(in the rows, 128 means zero)
Here are made-up elements, facts about them, and rows of numbers that follow some of those facts. Name the element behind each unnamed row.

Named rows:
kliplatrur: [125 132 118  67 129 115 120 147 134 145 118 131 149 161 120 131 116 120
 163 140 123 157 127 133 133 147 117 134 151 112 155 121 143]
vabas: [119 124  99 135  94 141 129 133 136 136 108 141 119 135 133 151  75 147
 179  94 135 119 146 136 140 138 132 109 133 102 129 145 137]
rarel: [130 117 149 140 110 125 147 106 114 130 130 133 111 110 123 148 147 132
 156 110 140  83 111 103 138 106 122 143 127 146 119 149 117]
brodrin: [121 161 123  73 163 135 119 156 139 147 165 122 142 135 126  52 166 100
 128 155 109 212 128 165 133 111 106 169 134 120 147 103 119]
lobri: [117 125  98  88 106 132 115 110 125 131 131 140 128 125 122 154 129 130
 124 137 128 148 107 114 135 159 125 141 131 131 145 153 138]
flosan: [107 140  72  89  96 138 107 128 134 131 119 140 137 136 122 160  73 140
 139 131 128 168 127 140 134 177 130 112 139 103 159 142 154]
teplur: [119 153 136 157 117 135 139 107 115 117 139 130 113 109 125 154  99 140
 153 100 150  77 116 128 128 111 126 126 117 141 122 137 126]
drineskir: [133 130 158 190 112 130 141 117 115 109 113 125 110 107 131 157 113 140
  99 125 144  83 133 110 115 138 140  88 106 136 111 123 125]
liklir: [139  99 134 107 146 116 148 122 126 121 162 120 135 142 133 130 162 123
 152 106 133  82 124 130 121  54 125 147 155 149 128 118 116]
pluvu: [132 176 150 123 182 136 137 148 133 137 157 117 124 126 131  59 140 116
 158 105 129 143 139 164 130  60 103 169 103 128 110  86 104]
bigraple: [125 109 116  84 140 128 104 130 134 147 125 134 145 138 127  97 161 112
 137 151 110 163 122 132 137 141 132 161 148 131 141 148 135]
lanin: [140 137 124  90 152 125 119 181 153 141 116 116 145 170 130  69 149 109
  82 177  90 246 157 151 128 163 113 132 127  82 127  88 122]
peklabrer: [124 112 113 116 110 127 156 112 120 112 151 127 120 124 132 171 117 146
 145  80 154  77 122 119 121  89 121 116 138 146 136 125 121]
klamu: [128 136 116 191 144 141 103 140 143 120 123 122 139 124 139  82  90 128
  99 145 121 136 150 158 110 149 154 102 121 113 122 119 148]
bruzul: [127 143 134 119 148 125 124 126 128 131 139 123 137 130 125 110 130 119
 159 126 129 117 119 139 128 103 127 152 131 137 132 130 135]
skasi: [133 123 153 126 147 118 133 123 125 140 134 124 133 133 125 110 157 114
 165 118 128 103 120 122 133  91 125 157 139 144 124 132 123]
stifil: [129 122 147 131 147 126 129 130 126 142 136 131 132 124 130  93 147 116
 167 117 133 106 126 130 133  91 131 147 137 146 127 132 124]
fudrok: [128 118 144 131 117 123 138 109 117 130 126 134 114 115 122 160 149 129
 153 115 135 100 109 102 138 116 126 141 121 145 122 152 113]

Some facts about the elements:
bigraple δ:fleflevis η:b θ:d
bisun δ:tedazan η:a μ:brubrim α:bupan θ:i
bokluk δ:lazon η:a μ:dunal θ:f
bopeban δ:bupan η:a μ:nibrak α:tubrotil, nozatrer
brazuk δ:brubrim η:b μ:nunepi θ:c
bregrumu δ:pebro η:b α:kleklu θ:e
bresa δ:movas η:a μ:brotron θ:k
brigro δ:vimum η:a μ:zumun α:kugra, fodres, grodrir θ:e
brivi δ:sketazen η:b μ:flokubel θ:f
brodrin δ:kliskom μ:flosan
brotron δ:movas η:b μ:limin α:nikur
brubrim δ:tedazan μ:metriler
brusten δ:bupan η:a α:lanin θ:k
bruzul δ:skorom η:b μ:klamu
bubresin δ:pluvu η:a α:skagol θ:o
bupan δ:skagol μ:kabem
buzotrir δ:fifu η:a μ:suplada θ:f
damos δ:bupan η:a μ:bopeban θ:c
diros δ:lanin η:a μ:mudrur θ:c
ditrel δ:gritirak η:a μ:riri θ:e
dosu δ:brodrin η:a μ:podi θ:p
dremal δ:pebro η:b μ:kliplatrur θ:f
driflutek δ:risek η:a μ:vifluvis θ:f
drineskir δ:bupan η:a μ:damos α:diros
drubren δ:motal η:b μ:lazon
drutrik δ:bupan η:a μ:plobenar α:zubam θ:g
dugre δ:fifu η:b μ:rulopla
dunal δ:lazon η:a μ:vabas α:drutrik, vopes θ:l
dupin δ:fifu η:b μ:dugre θ:c
fidru δ:movas η:b
fifu δ:motal μ:platrak α:klaplu
fladul δ:giliris η:a μ:zure θ:m
flari δ:klaplu η:a μ:liklir θ:f
flaskun δ:brubrim η:a θ:m
fleflevis δ:kliskom μ:trubral α:kloso
flibo δ:brodrin η:b μ:statrim θ:j
flitror δ:fleflevis η:b μ:bigraple α:fifu θ:h
flofovu δ:kudam η:a μ:tustu θ:d
flokubel δ:sketazen η:a α:fodres, sosidrer, ditrel θ:d
flosan δ:kliskom η:a μ:pebro α:brivi θ:j
fodres δ:pluvu η:b μ:sosidrer
fovus δ:pluvu η:a μ:nokas θ:s
fudrok δ:pudranas η:a μ:zoror θ:c
gime δ:brubrim η:a μ:vudu
gragren δ:lazon η:b μ:bokluk α:kliplatrur θ:c
graliru δ:skorom η:a μ:plukeman θ:d
grestuko δ:fleflevis η:b μ:lodogur α:pevin, nozatrer θ:k
gridrik δ:skagol η:a μ:klaplu
gritirak δ:tedazan
grodrir δ:giliris η:b μ:fladul α:studri, liklir θ:d
grolal δ:motal η:a μ:drubren θ:q
groplu δ:pebro η:b μ:tirel θ:j
grumol δ:fifu η:a μ:kugra
grutu δ:kliskom η:b μ:plozo α:zumun θ:l
kabem δ:skagol η:a μ:vopes α:brotron θ:c
kadisum δ:risek η:b θ:j
kame δ:motal η:a μ:skiflin θ:d
kasuk δ:kliskom η:a μ:grutu α:grumol
klamu δ:skorom η:b θ:g
klaplu δ:skagol μ:tubrotil
kleklu δ:pluvu η:a μ:bubresin α:klaplu θ:h
kliflek δ:bupan η:a μ:drutrik θ:d
kliplatrur δ:pebro η:b μ:bregrumu α:kunu θ:m
kliskom α:fifu, moko, lanin
kloso δ:pudranas η:a μ:fudrok θ:r
kloste δ:brodrin η:a μ:sopa θ:k
kudam δ:risek μ:kadisum
kugra δ:fifu η:a α:nozatrer θ:o
kunu δ:risek η:b μ:kudam α:klaplu θ:s
lakeli δ:fifu η:b μ:dupin θ:p
lanin δ:motal α:trubral
lazon δ:motal μ:fifu
liklir δ:klaplu η:b α:tubrotil θ:c
limin δ:movas η:b μ:stiflupul θ:e
lisam δ:fleflevis η:a μ:truko α:klaplu, pebro
lobri δ:brodrin η:a μ:dosu
lodogur δ:fleflevis η:a μ:zutrum θ:c
luvas δ:pluvu η:a μ:plovi θ:e
metriler δ:tedazan η:a μ:pevin θ:k
moko δ:vimum η:b μ:sipim α:nozatrer θ:c
motal α:fifu
movas δ:tedazan μ:puva
mudrur δ:lanin η:a θ:l
muplam δ:pluvu η:b μ:luvas θ:m
naplok δ:tedazan η:b μ:movas α:trubral θ:c
nibrak δ:bupan η:a μ:kliflek α:flofovu θ:q
nikur δ:tedazan η:b μ:bisun θ:m
nokas δ:pluvu η:a μ:nozatrer α:staplur, trubral, klaplu θ:p
nozatrer δ:pluvu η:a μ:muplam θ:f
nunepi δ:brubrim η:a μ:stutaful θ:q
pebro δ:kliskom μ:fleflevis
peklabrer δ:kliskom η:a μ:vimum α:nozatrer
pevin δ:tedazan η:a μ:naplok α:tubrotil θ:e
platrak δ:motal η:a μ:kame α:rulopla θ:e
plobenar δ:bupan η:a μ:brusten α:plukeman, bupan θ:p
plovi δ:pluvu η:a μ:fodres θ:c
plozo δ:kliskom η:b μ:brodrin θ:i
plukeman δ:skorom η:a μ:rutibi θ:n
pluvu δ:motal μ:grolal
podi δ:brodrin η:a θ:c
pudranas δ:risek μ:skorom
puva δ:tedazan η:a μ:gritirak θ:g
rarel δ:risek η:a μ:driflutek α:nibrak θ:c
resen δ:pebro η:a μ:groplu
riri δ:gritirak η:a θ:m
rulopla δ:fifu η:a μ:grumol
rutibi δ:skorom η:a μ:bruzul θ:c
sipim δ:vimum η:a μ:truple
skagol α:kunu, moko
skasi δ:kudam η:b θ:c
skegu δ:fleflevis η:a μ:flitror θ:e
skiflin δ:motal η:b μ:lanin θ:p
skipor δ:lazon η:a θ:p
skorom δ:risek μ:kunu
sopa δ:brodrin η:a μ:lobri θ:f
sorar δ:sketazen η:b μ:brivi
sosidrer δ:pluvu η:b μ:tikler α:studri
staplur δ:lazon η:b μ:skipor θ:d
statrim δ:brodrin η:a μ:kloste α:drutrik
stifil δ:kliskom η:b μ:kasuk θ:d
stiflupul δ:movas η:b μ:fidru α:lakeli θ:d
stovas δ:pebro η:b μ:zubam θ:i
studri δ:vimum η:a θ:d
stutaful δ:brubrim η:b μ:flaskun
suplada δ:fifu η:a μ:lakeli
sutro δ:risek η:a μ:rarel θ:r
tedazan α:brusten
teplur δ:gritirak η:a μ:ditrel α:drineskir, zugrik θ:f
tikler δ:pluvu η:a μ:kleklu θ:l
timu δ:brodrin η:a μ:flibo
tirel δ:pebro η:a μ:dremal θ:l
troko δ:pudranas η:b μ:kloso θ:o
trubral δ:kliskom η:a θ:f
truko δ:fleflevis η:a μ:grestuko α:bisun θ:g
truple δ:vimum η:b μ:studri θ:g
tubrotil δ:skagol η:a μ:bupan θ:i
tustu δ:kudam η:a μ:skasi θ:h
vabas δ:lazon η:a μ:staplur α:klaplu θ:r
vifluvis δ:risek η:b μ:pudranas θ:e
vimum δ:kliskom μ:stifil
vopes δ:skagol η:a α:troko θ:e
vudu δ:brubrim η:b μ:brazuk α:nozatrer θ:d
zoror δ:pudranas η:a θ:g
zubam δ:pebro η:b μ:resen α:brivi, lanin
zugrik δ:brodrin η:a μ:timu θ:l
zumun δ:vimum η:b μ:moko α:grumol θ:n
zupeflum δ:fifu η:b μ:buzotrir α:kugra, naplok θ:d
zure δ:giliris η:a
zutrum δ:fleflevis η:a μ:skegu θ:f

Rows to name:
No name comes twice in this set of rows, the named rows included.
[124  87  94  91 108 128 138 113 126 121 140 138 129 132 131 163 159 133
 104 120 124 127 115 115 133 124 130 137 151 141 143 152 126]  studri
[135  80  84  66 103 117 123 123 133 102 116 131 135 150 127 183 141 138
  27 162 108 175 122 103 120 186 135 102 131 115 138 133 135]  kugra
[112 154  76  96 145 138  86 129 141 131 140 130 152 138 126 105  88 121
 130 154 110 184 121 166 122 162 133 144 140 110 154 139 160]  kadisum
[117 159  99  51 157 135 106 161 148 155 153 127 151 142 125  51 172  95
 114 175  96 249 127 162 138 135 106 177 138 112 160 108 130]  fleflevis
[142 120 166 121 139 113 148 138 126 145 119 125 129 147 128 117 141 128
 203  96 140  75 139 122 137  78 119 130 141 133 114 119 119]  gragren
[120 126 122 115  97 127 136 126 124 136 115 134 120 131 125 167 108 137
 167 113 142 114 126 117 138 140 120 116 134 121 139 138 128]  statrim
[124 134 142 137 100 125 152 129 120 132 115 135 113 131 127 168  97 144
 192  89 154  76 137 112 138 115 117 104 136 123 131 128 124]  lisam
[122 148 110  45 145 131 120 176 149 161 139 128 150 160 126  63 153 102
 148 164 105 231 144 161 143 128  99 163 156  91 161 104 128]  pebro
[126  93  67  23  97 117 109 124 137 130 111 139 135 163 118 183 133 131
  98 147 104 190 115 115 145 190 118 143 148 106 154 154 139]  bubresin
[137 157 153 140 175 135 125 158 141 131 136 115 135 130 132  51 145 112
  78 151 113 186 150 153 117 118 122 137 103 117 107  79 112]  lazon
[123  94 103  67 104 123 113 110 126 139 120 144 126 133 118 155 167 122
 110 156 117 166 107  99 146 168 125 159 141 132 145 165 132]  podi
[115 114  70  48  91 126 108 135 137 142 106 144 137 156 119 168 108 130
 124 153 111 192 122 122 145 204 120 124 157  98 163 158 153]  trubral
[141 104 153 138 147 116 117 129 124 130 107 122 134 135 128 101 164 117
  99 154 114 142 132 110 124 148 140 122 121 136 111 122 124]  dupin

The same elements again, as new rows of numbers:
Known rows:
truple: [116 201 159 149 167 140 156 125 145 119 181 137 159 159  90 120 134 138
 129 174 173 123  91 139 159 109  99]
flibo: [ 99 195 166 148 146 147 169 147 150 159 180 112  98 142 130 114 168 136
 129 149 116 140 114 121 138 134 113]
bigraple: [130 164 168 155 125 100 141 137 134 180 194 113 137 152  93 123 169 144
 146 193 146 111 109 129 157  94 107]
flokubel: [169 157 124 173  97 116 120 146 147 191 194 108 173 173 122 122 153 132
 114 188 135  98 145  85 146 107 112]
groplu: [108 186 167 150 142 143 168 137 143 157 184 113 104 147 122 115 163 138
 131 163 126 139 113 127 145 125 104]
driflutek: [133 193 120 168 126 166 143 152 157 159 181 112 137 164 166 110 136 121
  92 145 132 126 140  88 143 153 115]
liklir: [130 186 160 151 151 129 153 127 144 125 181 138 167 172  81 120 149 143
 137 191 170 121 106 147 168  94  95]
drubren: [ 90 203 173 148 148 156 160 155 152 136 171 121 125 155 130 107 167 126
 123 153 139 145 113 132 155 131 114]
kugra: [168 174 127 170 138 136 120 130 163 145 178 134 198 186 109 106 117 124
 106 184 154 104 138 104 143 111  98]
diros: [115 209 125 170 131 181 137 165 155 150 169 117 135 162 175 107 132 106
  90 121 130 133 142 100 136 166 128]
statrim: [136 199 116 164 136 165 142 143 159 148 187 107 151 164 154 112 128 125
  89 155 135 118 132  74 142 154 108]
pevin: [140 181 134 166 123 137 118 157 159 179 187 108 159 168 145 112 143 112
  95 161 128 117 129  78 130 140 125]
teplur: [118 203 120 171 128 182 145 163 159 157 178 107 127 161 177 110 138 113
  90 128 119 134 143  86 140 174 123]
movas: [128 168 115 152 127 146 143 130 165 171 197 146 169 140 131  95 119 166
 139 203 158 104 107 142 129  93 137]
skiflin: [117 187 174 152 152 126 144 138 152 141 175 137 161 171  87 112 149 128
 135 183 159 126 108 144 151  94 105]
kabem: [145 178 134 164 145 150 117 116 163 155 190 135 167 193 148 110 121 142
  95 182 167  92 153 102 161 119  96]
buzotrir: [126 188 125 165 126 176 145 154 163 155 172 116 131 166 180 104 145 113
  89 136 124 133 149  88 151 161 118]
lakeli: [122 207 168 143 154 141 163 169 145 132 182 139 124 149 108 106 160 108
 117 124 151 157  90 122 132 117 119]

Rows to name:
No name comes twice in this set of rows, the named rows included.
[ 77 214 175 143 172 168 169 152 164 133 167 118 106 146 137 101 156 125
 112 138 127 160  99 126 136 149 117]  troko
[160 170 118 173 121 144 141 136 154 168 194 110 149 171 137 114 133 139
 113 171 128 107 140  84 134 131  97]  flosan
[115 200 130 162 132 159 136 163 170 177 191  95 125 149 177 109 142 111
  76 138 104 140 115  54 121 171 133]  brigro
[125 180 167 151 142  98 141 132 145 157 186 116 156 156  74 120 157 139
 135 200 149 119  93 122 147  96 108]  bregrumu
[149 181 164 150 121 114 158 171 122 172 191 119 125 143 103 117 186 128
 135 150 140 136  98 115 137  98 114]  stiflupul
[159 162 132 177  98 125 114 155 149 193 190 112 158 167 144 112 154 123
 106 173 124 109 149  88 140 120 118]  kame
[ 59 210 178 133 164 163 148 133 154 147 178 126  92 150 164 102 157 135
  99 148 151 134 117 137 169 139 124]  nikur
[110 192 162 148 148 142 158 144 145 139 178 128 128 152 113 112 158 138
 125 161 148 129 109 135 162 120 108]  brivi
[154 182 130 168 124 125 119 143 156 182 195 114 166 165 131 112 130 121
  99 166 141 110 125  79 132 130 121]  skegu
[120 167 170 150 118 115 139 155 141 175 185 121 131 152 109 120 177 129
 137 180 135 126 118 132 158  97 121]  staplur
[112 200 163 148 159 150 161 134 148 127 173 128 140 161 102 110 152 139
 127 167 154 130 111 141 161 117 105]  naplok
[163 166 130 174 118 112 111 145 153 181 188 122 187 177 116 118 137 120
 104 192 144 102 128  87 138 113 110]  vopes
[149 195 121 169 142 151 134 133 162 134 185 129 186 181 128 110 118 127
  92 171 160 114 132  96 148 133  98]  drutrik

Now the same elements, written a new way:
Some elements and their rows:
bruzul: [136 109 134 129 147 138 126 119 138 171 139 105 123 136 115 125 125 142
 126 126 144 126 124 122 119 137]
diros: [106 106 129 130 134 142 114 127  63  87 121 125 140 125 140 127 143  96
  90 125 124 136 123 134 111 124]
lanin: [ 90 144 126 144 124 114  91 142  96 112 146  87 144 138 156 153 120 144
 149 145 149 116 132 151  73 105]
fovus: [144 114 128 113 141 140 131 106  86 114 127 137 147 131 121 125 134 136
 118 118 126 123 123  95 135 137]
nokas: [140 115 129 114 137 141 122 116 108 130 121 134 138 126 108 121 124 151
 115 120 124 115 124 104 130 142]
pluvu: [213 120 121 131 137 136 116 112  58 123 130  95 140 140 137 170 140 157
 139 119 136 120 127 132 106 116]
kleklu: [ 14 130 135 143 130 117  91 144 126 108 143 123 144 126 120 117 102 125
 140 138 143  99 125 105  92 124]
flofovu: [156 102 124 125 133 153 127  92  81 100 134  75 118 143 127 100 140 125
 110 121 127 138 116 114 132 123]
fleflevis: [129 147 123 147 121 124 106 110 122 140 164  39 123 155 140 137 101 172
 175 143 152 114 125 122  98 112]
bisun: [107 126 137 130 134 139 112 136  91 112 107 152 140 117 112 131 137 103
 100 125 129 129 129 145 114 120]
lobri: [ 99 140 134 137 132 136 118 110 124 142 134  95 124 139  97 111 107 141
 145 130 142 115 124 103 126 119]
zugrik: [177 126 131 117 129 153 134  94  94 107 116  85 114 140 106  92 143 125
 120 122 131 149 123 144 140 115]
brivi: [154 100 134 132 153 143 131 117 121 168 134 106 123 136 117 135 133 132
 118 121 142 134 122 125 123 133]
zoror: [ 79 126 130 125 130 132 120 133  97  93 132 156 159 125 145 122 121 111
 112 135 127 125 125 121 119 138]
limin: [146 110 134 127 148 140 130 118 137 167 134 108 123 136 115 127 129 141
 123 125 142 132 124 128 121 142]
tubrotil: [102 116 133 132 129 139 110 133  91  99 119 126 135 124 130 120 133 104
 101 129 129 128 125 142 112 123]
flibo: [113 103 135 141 140 137 118 154 128 146 135 145 133 122 145 149 120 109
 106 132 135 128 124 143 106 149]
tirel: [144 141 134 117 124 142 124 106 135 129 117  88 115 141  94  85 125 142
 133 131 137 134 127 138 137 118]

Rows to name:
No name comes twice in this set of rows, the named rows included.
[109 126 132 106 122 137 108 138 121  99 106 129 129 118 122  99 137 130
  93 135 123 136 130 163 111 133]  dunal
[ 57 150 136 146 132 128 108 106 141 144 144  72 122 150  84  95  97 138
 165 135 155 109 124 102 120 110]  trubral
[143 136 132 121 137 140 138 113 107 138 120 166 157 130 118 134 117 136
 122 121 129 118 128  98 146 136]  truko
[160 123 133 113 130 139 129 123 179 163 131  96 109 138 115  93 119 163
 129 136 141 141 126 151 125 146]  grutu
[126 134 124 142 128 126  99 139  76 122 134 106 147 132 165 169 127 139
 119 140 139 131 132 155  81 113]  fifu
[ 89 143 134 134 130 132 118 108 130 138 137  95 129 142  94 101 102 142
 148 132 145 114 125 104 129 124]  dosu
[ 56 120 136 131 139 122 111 147 151 133 144 121 134 132 138 118 124 121
 132 141 147 127 127 143  93 142]  skiflin
[182 142 128 143 140 131 118 106  63 143 133  83 142 149 128 167 134 144
 157 124 150 126 132 132 110  94]  bupan
[128 129 137 129 137 135 123 121 172 170 136  86 108 141 102 103 115 152
 144 134 149 129 126 140 120 135]  kliplatrur
[110 114 136 134 150 129 121 116 148 150 148  84 125 144 108 112 127 136
 153 128 154 119 124 118 113 130]  fodres
[121 121 132 110 126 140 112 133 103  91 107 126 129 124 124 102 148 116
  96 131 124 146 129 166 114 123]  mudrur

